[121 138 131 155] | 131

[[124 131 130 130 122]
 [122 151 128 130 117]] | 128

[148 158 108 105 155 118 138] | 108

[141 150 134 145 114 140 124] | 134

[[114 107 141 144]
 [126 102 141 138]
 [116 110 140 141]] | 140

[153 132 113 105] | 113

[154 140 129 112] | 129
---
[[110 108 152 151 110 108 108]
 [103 105 106 106 104 105 143]
 [109 111 139 141 109 111 151]
 [108 110 142 144 108 109 150]
 [152 150 153 153 152 151 110]
 [146 148 104 105 146 148 149]
 [107 108 146 147 107 108 149]
 [148 152 137 139 148 151 156]
 [150 152 113 114 150 152 154]
 [146 148 105 105 146 148 149]
 [153 152 149 149 153 152 113]] value 110

[[130 115 134 135 138 116 144 134 117]
 [107 146 139 137 133 137 133 119 129]
 [126 132 127 128 112 121 126 135 141]
 [ 98 140 144 138 143 135 117 113 135]
 [118 147 121 129 111 125 116 111 144]
 [113 143 124 129 118 126 125 112 147]
 [120 132 150 131 132 133 122 109 122]
 [116 142 125 129 117 125 128 116 143]] value 144

[[144 139 137 123 133 136 134 141 135 147 140 132 146]
 [140 138 133 121 124 134 132 140 136 141 134 126 145]
 [150 146 144 137 134 139 140 152 141 157 146 137 152]
 [146 141 139 134 137 139 134 150 144 153 145 137 152]
 [141 140 134 132 134 137 136 145 139 150 144 133 146]
 [140 134 137 126 132 134 133 144 137 145 138 123 142]] value 140

[[116 136 145 135 135 127 120 114 125 128]
 [130 127 133 127 127 137 134 129 137 138]
 [143 103 123 104 104 129 137 145 131 129]
 [147 126  99 128 128 137 145 148 142 136]
 [125 115 156 114 114 137 129 124 134 139]
 [147 105 133 105 105 152 150 147 153 152]
 [128 126 132 126 126 131 129 128 131 131]
 [136 125 110 126 126 125 132 138 127 124]] value 114

[[139 141 130 103 144 116 105 103 127]
 [139 140 108 124 140 117 120 124 108]
 [144 145 123 122 145 133 126 122 123]
 [147 148 119 118 149 129 121 118 119]
 [113 113 146 134 112 134 135 134 145]
 [119 117 124 151 114 139 149 151 127]
 [147 148 111 116 149 120 116 116 111]
 [136 136 131 131 135 142 136 131 132]
 [121 119 126 149 117 141 149 149 128]
 [120 118 122 150 116 137 147 150 124]
 [121 121 148 127 121 138 132 127 147]] value 105

[[153 145 145 153 145 100 154 145 147 104 104 145 147 153 145]
 [150 101 101 151 101 133 150 101 102 133 134 101 102 150 101]
 [154 132 132 156 131 123 155 132 132 133 135 132 132 154 132]
 [155 144 144 155 145 101 155 144 147 107 108 145 146 155 145]
 [153 141 141 154 141 100 153 141 143 103 103 141 143 154 141]] value 147

[[151 128 129 130 127 129 122 129 129 131 130 128]
 [128 146 110 144 154 101 127 154 154 126 108 146]
 [125 128 128 128 129 128 133 128 128 124 128 129]
 [128 128 129 128 128 129 135 128 128 123 130 130]
 [127 128 128 128 128 128 128 128 128 128 128 128]
 [128 130 129 130 130 129 139 130 129 121 130 131]
 [124 127 127 126 127 126 126 127 128 127 127 128]] value 131

[[106 145 126 110 110 133]
 [140 109 140 138 144 122]
 [118 147 141 113 115 111]
 [138 126 154 138 136 112]
 [142 111 125 139 139 124]
 [124 137 132 121 120 129]] value 110

[[126 108 129 131 131 125 130 134 122 119]
 [124 136 140 122 128 111 113 138 115 135]
 [128 137 126 112 116 106 130 136 122 134]
 [128 134 128 126 136 153 144 145 125 114]
 [130 133 131 131 142 129 131 134 120 107]
 [131 146 125 126 128 130 130 135 127 117]
 [120 134 123 125 130 130 128 144 138 114]] value 134
---
[154 133 121 136 120 138] ==> 138
[135 107 138 126 121 137 137] ==> 137
[151  98 144 147 112 156] ==> 156
[140 145 132 122 127 111 158] ==> 158
[151 129 122 122 154 139 108] ==> 108
[134 155 124 138] ==> 138
[118 134 137 124 155] ==> 155
[157 133 122 150 106 109 125] ==> 125
[ 98 127 121 126 139 135] ==> 135
---
[124 100 142 117] -> 124
[133 157 133 129 128] -> 133
[151 138 119 138] -> 151
[129 114 147 151 116 138] -> 129
[130 147 102 114 155] -> 130
[155 138 125 112 107 111] -> 155
---
[143 130 129 104 144 145] -> 145, 143

[103 148 108 146 112] -> 112, 103

[[129 125 128 128 125 100 124]
 [145 144 143 143 142 118 143]
 [143 142 141 141 140 118 142]] -> 124, 143

[139 103 158 102 128 113] -> 113, 139

[[109 108 115 115]
 [146 157 121 121]
 [114 140 111 146]] -> 115, 114

[[123 123 157 132 127 132]
 [115 116 149 139 128 139]
 [140 141 151 114 128 114]] -> 132, 140

[150 129 149 130 125 133] -> 133, 150

[115 155 128 118] -> 118, 115

[105 153 142 103 152] -> 152, 105
---
[[133 113 147 151]
 [142 116 121 107]
 [144 115 116 125]] ans = 151

[[137 109 113 135 119 143 130]
 [130 139 105 114 122 139 124]
 [133 122 127 124 115 131 136]] ans = 135

[126 137 138 131 140 150] ans = 131

[[134 102 118 120 105]
 [135 103 117 120 107]] ans = 120

[[106 100 130 122 126 122]
 [141 122 129 141 132 122]] ans = 122

[[118 146 118 105 128 105]
 [109 157 113 158 129 119]] ans = 105

[[131 130 120 156 126 128]
 [129 126 134 134 141 129]] ans = 156

[118 153 100 156 128 124] ans = 156

[121 105 110 111 125 111] ans = 111
---
Input:
array([[138, 139, 147, 135, 141],
       [137, 137, 136, 156, 135]])
Output: 138, 135

Input: array([123, 151, 125, 130, 130, 128, 132])
Output: 123, 132

Input: array([114, 118, 130, 104, 117, 129, 132])
Output: 114, 132

Input: array([146, 155, 157, 101])
Output: 146, 101

Input: array([125, 101, 115, 146, 127, 121])
Output: 125, 121

Input: array([125, 134, 141, 157, 134])
Output: 125, 134

Input: array([125, 152, 138, 127])
Output: 125, 127

Input: array([130, 102, 132, 129, 150])
Output: 130, 150
---
[[128 128 151 128 128]
 [133 136 132 132 130]
 [132 135 137 131 129]] | 132

[126 142 131 157 129] | 126

[[141 127 130 136 136]
 [124 121 141 157 136]
 [150 124 129 135 120]] | 150

[109 112 153 127 149] | 109

[102 157 134 118 136] | 102

[110 146 143 133 104] | 110

[121 138 149 131 127] | 121

[148 117 143 105 146] | 148
---
137,114,140,138,114
130,143,98,129,123
126,131,119,130,131
Out: 114

113,117,128,146,154,148,114 Out: 117

105,146,151,138,124,130 Out: 146

127,116,145,149 Out: 116

139,145,146,138,133,109,148
121,140,113,155,134,147,113
124,139,124,140,126,133,112
Out: 145

104,103,130,130 Out: 103
---
[152  99 105 158] gives 158, 152

[[123 106 112 144]
 [132 136 112 135]] gives 144, 136

[[151 148 133 139]
 [128 155 135 153]] gives 155, 153

[137 127 130 118 128 131  98] gives 137, 131

[132 106 141  99] gives 141, 132

[[136 141 140 131]
 [112 158 125 125]
 [138 140 143 138]] gives 158, 143

[141 125 137 128 110 102 148] gives 148, 141
---
[109 137  99 121] --> 99

[[ 99 130 124 126 129 129]
 [130 123 131 124 130 141]
 [121 130 132 145 138 128]] --> 129

[150 136 137 122 126 132 112] --> 132

[143 106 148 138 125 113 130] --> 113

[[147 117 122 136]
 [133 119 136 107]] --> 122

[157 134 150 129 152 115 110] --> 115

[146 151 157  98 106 110] --> 106
---
array([139, 126, 108, 127, 106, 139])	106
array([136, 156, 111, 100])	111
array([146, 130, 154, 154, 126])	154
array([131, 123, 130, 142, 102])	142
array([116, 136, 107, 130, 117, 120])	117
array([ 99, 133, 115, 109, 108, 116, 122])	116
